Here is a tiny trained network, its code and every weight. The questions are about switching its units off for an input and a class, where a switched-off unit gives its printed mean instead of its output.

import numpy as np


def w(rows, s, z=0):
    codes = np.array(rows[::2]) - 128.0
    scale = np.full(codes.shape[1], s)
    scale[-1] = z or s
    return codes * scale


def f(y):
    return y / 2 * (1 + np.tanh(0.7978845608 * (y + 0.044715 * y**3)))


def log_softmax(a):
    a = a - a.max(-1, keepdims=True)
    return a - np.log(np.exp(a).sum(-1, keepdims=True))


def net(x, mask):
    res = np.array(x, float).reshape(1, 4) / 4 @ E
    y = f(res @ A[0][:, :-1].T + A[0][:, -1])
    res = res + np.where(mask, y, B[0][:, -1]) @ B[0][:, :-1]
    return log_softmax(res[-1] @ U[:, :-1].T + U[:, -1])


A, B = {}, {}
E = w([
[181,18,249,91],'x0',
[95,106,119,111],'x1',
[230,46,2,157],'x2',
[152,144,135,140],'x3',
],0.007)
A[0] = w([
[133,123,108,98,49],'neuron 0',
[115,109,130,79,37],'neuron 1',
[83,188,211,120,47],'neuron 2',
[147,81,177,100,39],'neuron 3',
[123,158,99,110,110],'neuron 4',
[210,66,46,136,27],'neuron 5',
[152,155,112,93,186],'neuron 6',
[144,157,120,130,37],'neuron 7',
[92,182,198,102,64],'neuron 8',
[112,138,113,140,100],'neuron 9',
[134,80,178,163,254],'neuron 10',
[73,165,182,141,138],'neuron 11',
[161,91,80,122,81],'neuron 12',
[103,115,79,134,55],'neuron 13',
[61,237,31,164,183],'neuron 14',
[170,25,249,123,178],'neuron 15',
],0.014,0.00096)
B[0] = w([
[117,122,109,139,128],'neuron 0',
[157,134,103,146,133],'neuron 1',
[82,42,131,198,197],'neuron 2',
[147,198,115,110,174],'neuron 3',
[133,142,123,106,142],'neuron 4',
[52,13,159,183,218],'neuron 5',
[125,114,140,105,133],'neuron 6',
[136,107,108,98,131],'neuron 7',
[98,26,139,160,188],'neuron 8',
[125,147,131,127,133],'neuron 9',
[131,159,86,90,168],'neuron 10',
[113,61,108,170,179],'neuron 11',
[87,107,161,179,168],'neuron 12',
[141,133,141,142,144],'neuron 13',
[206,239,131,47,238],'neuron 14',
[184,250,111,67,247],'neuron 15',
],0.014,0.013)
U = w([
[197,186,108,65,253],'0',
[114,8,124,211,3],'1',
],0.012,0.00054)

Each question gives the input, the list of numbers given to net, and the class t.
The units are the neurons (one row each of A and B). Each row of codes is followed by its name. A weight is (code - 128) times the scale printed after its matrix; where a second scale follows, it is the last column's (A, B and U).
mask holds one flag per neuron, in row order. A switched-off neuron (its flag False) gives its mean, the last column of its row in B, instead of its output. The means were averaged over made-up inputs and are rounded, as every weight is.
A unit's drop is (log p(t) with every unit on - log p(t) with that unit switched off) / (log p(t) with every unit on - log p(t) with every unit switched off).
unit that matters most: the unit with the biggest drop
k most important neurons: the k neurons with the biggest drops, biggest first
drop when u is switched off: that unit's drop, to one decimal
input [6,1,-7,1], class 1: 2 most important neurons : (neuron 2; neuron 8)
input [5,-8,-6,1], class 1: unit that matters most : neuron 2
input [4,-5,5,8], class 1: 2 most important neurons : (neuron 5; neuron 14)
input [-6,2,7,7], class 1: 3 most important neurons : (neuron 5; neuron 15; neuron 12)
input [7,-3,-8,2], class 1: 4 most important neurons : (neuron 2; neuron 8; neuron 14; neuron 11)
input [-3,-6,4,-4], class 1: 2 most important neurons : (neuron 15; neuron 5)
input [-3,1,4,5], class 1: 2 most important neurons : (neuron 15; neuron 5)
input [2,-2,-3,-1], class 1: drop when neuron 2 is switched off : 0.1
input [-1,-1,-3,-5], class 1: drop when neuron 15 is switched off : 0.5
input [-2,2,3,0], class 1: drop when neuron 15 is switched off : 2.1
